Below are the code and all the weights of a small trained network. Each question names an input and a target symbol and asks about switching units off, where a switched-off unit gives its printed mean instead of its output.

import numpy as np


def w(rows, s, z=0):
    codes = np.array(rows[::2]) - 128.0
    scale = np.full(codes.shape[1], s)
    scale[-1] = z or s
    return codes * scale


def f(y):
    return np.maximum(y, 0)


def softmax(a):
    e = np.exp(a - a.max(-1, keepdims=True))
    return e / e.sum(-1, keepdims=True)


def log_softmax(a):
    a = a - a.max(-1, keepdims=True)
    return a - np.log(np.exp(a).sum(-1, keepdims=True))


def net(x, mask):
    ids = ['αβγεζηθλσ'.index(c) for c in x.split()]
    T = len(ids)
    res = E[ids] + P[:T]
    r = res
    for j in range(2):
        rows = slice(3 * j, 3 * j + 3)
        q, k, v = (r @ M[0][rows].T for M in (Q, K, V))
        z = softmax(np.where(np.tri(T) > 0, q @ k.T / 3**0.5, -1e9)) @ v
        o = O[0][rows]
        res = res + np.where(mask[j], z, o[:, -1]) @ o[:, :-1]
    y = f(res @ A[0][:, :-1].T + A[0][:, -1])
    res = res + np.where(mask[2:6], y, B[0][:, -1]) @ B[0][:, :-1]
    return log_softmax(res[-1] @ U[:, :-1].T + U[:, -1])


Q, K, V, O, A, B = {}, {}, {}, {}, {}, {}
E = w([
[94,189,106,99],'α',
[145,250,93,128],'β',
[159,58,114,79],'γ',
[156,164,112,126],'ε',
[110,119,96,102],'ζ',
[81,67,153,184],'η',
[123,85,117,115],'θ',
[187,107,167,120],'λ',
[131,144,146,153],'σ',
],0.019)
P = w([
[9,142,254,204],'0',
[75,124,101,187],'1',
[169,149,118,171],'2',
[90,89,153,132],'3',
[154,154,125,172],'4',
[182,166,108,104],'5',
[178,155,111,100],'6',
[188,130,123,107],'7',
[178,199,100,116],'8',
],0.0058)
Q[0] = w([
[3,214,188,141],'head 0',
[136,186,153,115],'head 0',
[159,177,190,41],'head 0',
[153,176,198,107],'head 1',
[98,244,102,147],'head 1',
[200,145,58,210],'head 1',
],0.0066)
K[0] = w([
[204,83,176,123],'head 0',
[222,58,120,143],'head 0',
[249,244,66,101],'head 0',
[182,62,78,3],'head 1',
[93,76,75,68],'head 1',
[36,16,145,91],'head 1',
],0.0046)
V[0] = w([
[126,180,40,1],'head 0',
[101,79,184,188],'head 0',
[51,186,43,160],'head 0',
[105,190,197,139],'head 1',
[142,146,97,166],'head 1',
[213,99,170,59],'head 1',
],0.009)
O[0] = w([
[41,122,173,217,173],'head 0',
[187,122,92,51,60],'head 0',
[89,182,234,136,255],'head 0',
[184,198,155,147,223],'head 1',
[139,146,167,146,153],'head 1',
[185,163,35,254,67],'head 1',
],0.0064,0.0028)
A[0] = w([
[119,55,113,171,26],'neuron 0',
[248,154,86,63,211],'neuron 1',
[24,139,98,92,196],'neuron 2',
[100,115,3,138,251],'neuron 3',
],0.005,0.0028)
B[0] = w([
[59,211,149,71,130],'neuron 0',
[122,94,84,103,253],'neuron 1',
[254,109,148,183,214],'neuron 2',
[204,50,144,181,209],'neuron 3',
],0.0081,0.0033)
U = w([
[149,149,231,197,94],'α',
[128,92,144,66,230],'β',
[129,63,55,67,110],'γ',
[86,109,62,110,108],'ε',
[117,121,179,114,136],'ζ',
[130,108,109,31,71],'η',
[212,88,34,114,172],'θ',
[145,37,11,255,78],'λ',
[126,109,103,107,1],'σ',
],0.0056,0.0019)

Each question gives the input, a string of symbols that net reads in full, and the target symbol t.
The units are the heads (3 rows each of Q, K, V and O) and the neurons (one row each of A and B). Each row of codes is followed by its name. A weight is (code - 128) times the scale printed after its matrix; where a second scale follows, it is the last column's (O, A, B and U).
mask holds one flag per unit, heads first, then neurons. A switched-off unit (its flag False) gives its mean, the last column of its rows in O or B, instead of its output. The means were averaged over made-up inputs and are rounded, as every weight is.
A unit's drop is (log p(t) with every unit on - log p(t) with that unit switched off) / (log p(t) with every unit on - log p(t) with every unit switched off).
The circuit of an input: a set's keep is (log p(t) with only the set's units on - log p(t) with every unit switched off) / (log p(t) with every unit on - log p(t) with every unit switched off). Starting from all 6 units, units are removed one at a time, each time the one whose removal leaves the highest keep (on an exact tie, the one counted first), for as long as the keep stays at least 0.8.
circuit, biggest first: the units of the circuit, biggest drop first
unit that matters most: the unit with the biggest drop
heads that matter: for each layer, one digit per head in row order, 1 if its drop is at least 0.15 and else 0, layers parted by /
drop when u is switched off: that unit's drop, to one decimal
input α β β β, target α: unit that matters most	head 0
input β ε β α, target α: circuit, biggest first	(head 0; neuron 2)
input λ λ α, target θ: heads that matter	10
input ε λ λ λ, target θ: heads that matter	11
input γ γ λ, target λ: heads that matter	11
input γ λ γ σ, target λ: circuit, biggest first	(head 1; head 0)
input γ λ λ λ, target θ: drop when head 1 is switched off	0.2
input β λ β β β θ β α, target α: drop when head 0 is switched off	0.8
input θ α β β β β, target α: drop when neuron 1 is switched off	0.1
input λ γ ζ, target λ: heads that matter	11
input η γ λ γ β, target λ: drop when neuron 0 is switched off	0.0
